Below is a small trained network, with its code and all its weights. Each question gives an input and a target symbol and asks what happens when units are switched off, that is, made to give their printed mean instead of their output.

import numpy as np


def w(rows, s, z=0):
    codes = np.array(rows[::2]) - 128.0
    scale = np.full(codes.shape[1], s)
    scale[-1] = z or s
    return codes * scale


def softmax(a):
    e = np.exp(a - a.max(-1, keepdims=True))
    return e / e.sum(-1, keepdims=True)


def log_softmax(a):
    a = a - a.max(-1, keepdims=True)
    return a - np.log(np.exp(a).sum(-1, keepdims=True))


def net(x, mask):
    ids = ['αβηλμφψω'.index(c) for c in x.split()]
    T = len(ids)
    res = E[ids] + P[:T]
    u = 0
    for l in range(2):
        r = res
        for j in range(3):
            rows = slice(2 * j, 2 * j + 2)
            q, k, v = (r @ M[l][rows].T for M in (Q, K, V))
            z = softmax(np.where(np.tri(T) > 0, q @ k.T / 2**0.5, -1e9)) @ v
            o = O[l][rows]
            res = res + np.where(mask[u + j], z, o[:, -1]) @ o[:, :-1]
        u += 3
    return log_softmax(res[-1] @ U[:, :-1].T + U[:, -1])


Q, K, V, O = {}, {}, {}, {}
E = w([
[130,151,151],'α',
[141,124,151],'β',
[121,118,143],'η',
[137,100,152],'λ',
[111,255,146],'μ',
[96,89,165],'φ',
[130,90,148],'ψ',
[215,173,88],'ω',
],0.021)
P = w([
[181,174,251],'0',
[158,136,169],'1',
[209,163,150],'2',
[180,126,145],'3',
[167,115,126],'4',
[147,95,130],'5',
[158,117,138],'6',
[109,215,134],'7',
[125,255,131],'8',
[62,65,96],'9',
[99,125,117],'10',
[116,146,132],'11',
[119,121,147],'12',
[102,122,141],'13',
],0.0087)
Q[0] = w([
[186,118,141],'L0H0',
[174,130,123],'L0H0',
[148,72,115],'L0H1',
[163,98,96],'L0H1',
[177,119,132],'L0H2',
[151,153,251],'L0H2',
],0.016)
K[0] = w([
[126,81,105],'L0H0',
[103,63,142],'L0H0',
[142,213,122],'L0H1',
[104,251,152],'L0H1',
[142,149,137],'L0H2',
[74,152,121],'L0H2',
],0.017)
V[0] = w([
[84,2,70],'L0H0',
[90,134,155],'L0H0',
[82,225,102],'L0H1',
[206,137,112],'L0H1',
[172,9,255],'L0H2',
[107,128,210],'L0H2',
],0.0077)
O[0] = w([
[15,175,89,8],'L0H0',
[209,135,203,135],'L0H0',
[99,188,104,153],'L0H1',
[187,133,90,141],'L0H1',
[155,255,171,65],'L0H2',
[121,195,72,156],'L0H2',
],0.0056,0.012)
Q[1] = w([
[189,106,39],'L1H0',
[128,119,26],'L1H0',
[125,37,252],'L1H1',
[54,254,141],'L1H1',
[34,28,124],'L1H2',
[254,138,174],'L1H2',
],0.0088)
K[1] = w([
[176,187,64],'L1H0',
[176,198,125],'L1H0',
[9,82,189],'L1H1',
[135,201,161],'L1H1',
[165,119,125],'L1H2',
[87,160,57],'L1H2',
],0.013)
V[1] = w([
[174,185,110],'L1H0',
[169,46,201],'L1H0',
[46,54,123],'L1H1',
[140,153,92],'L1H1',
[65,248,69],'L1H2',
[112,143,38],'L1H2',
],0.012)
O[1] = w([
[79,156,254,205],'L1H0',
[149,91,59,174],'L1H0',
[129,221,150,3],'L1H1',
[76,63,169,134],'L1H1',
[118,46,102,113],'L1H2',
[41,11,155,90],'L1H2',
],0.0096,0.013)
U = w([
[165,202,254,165],'α',
[75,164,168,6],'β',
[71,162,169,1],'η',
[104,94,150,246],'λ',
[159,155,65,66],'μ',
[70,202,125,159],'φ',
[28,196,145,81],'ψ',
[12,68,216,173],'ω',
],0.0057,0.0063)

Each question gives the input, a string of symbols that net reads in full, and the target symbol t.
The units are the heads (2 rows each of Q, K, V and O). Each row of codes is followed by its name. A weight is (code - 128) times the scale printed after its matrix; where a second scale follows, it is the last column's (O and U).
mask holds one flag per head, layer by layer. A switched-off head (its flag False) gives its mean, the last column of its rows in O, instead of its output. The means were averaged over made-up inputs and are rounded, as every weight is.
A unit's drop is (log p(t) with every unit on - log p(t) with that unit switched off) / (log p(t) with every unit on - log p(t) with every unit switched off).
The circuit of an input: a set's keep is (log p(t) with only the set's units on - log p(t) with every unit switched off) / (log p(t) with every unit on - log p(t) with every unit switched off). Starting from all 6 units, units are removed one at a time, each time the one whose removal leaves the highest keep (on an exact tie, the one counted first), for as long as the keep stays at least 0.8.
units of the circuit, in order: the units of the circuit, biggest drop first
heads that matter: for each layer, one digit per head in row order, 1 if its drop is at least 0.15 and else 0, layers parted by /
drop when u is switched off: that unit's drop, to one decimal
input φ ψ η μ ψ λ μ η μ η, target α: units of the circuit, in order : (L1H1)
input ω μ μ μ μ λ, target α: units of the circuit, in order : (L1H1, L1H0)
input η ψ ω μ μ μ η μ φ μ ω, target ω: heads that matter : 000 / 110
input φ α μ μ μ μ α ω φ λ, target α: heads that matter : 000 / 010
input μ μ μ ω λ μ λ λ η μ η, target α: units of the circuit, in order : (L1H1, L0H0)
input ω μ μ μ μ φ φ φ μ, target λ: heads that matter : 000 / 110
input μ ω α, target ω: heads that matter : 010 / 111
input ω μ η μ φ β μ μ λ φ ψ, target α: heads that matter : 000 / 011
input α μ μ ω μ μ ψ ω μ, target ω: units of the circuit, in order : (L1H2, L1H1)
input ω ω ω α β ω φ φ μ ω ψ μ, target ω: heads that matter : 110 / 011
input ψ μ μ α λ φ, target α: heads that matter : 011 / 011
input ψ λ φ ω ω μ φ φ μ, target λ: units of the circuit, in order : (L1H1, L1H2)
input μ φ μ φ μ, target μ: heads that matter : 110 / 100
input ψ ψ β φ, target α: drop when L0H0 is switched off : -0.3
input ω ψ μ ω, target ω: drop when L1H2 is switched off : 0.2
input μ μ μ μ η ψ, target α: drop when L1H0 is switched off : 0.3
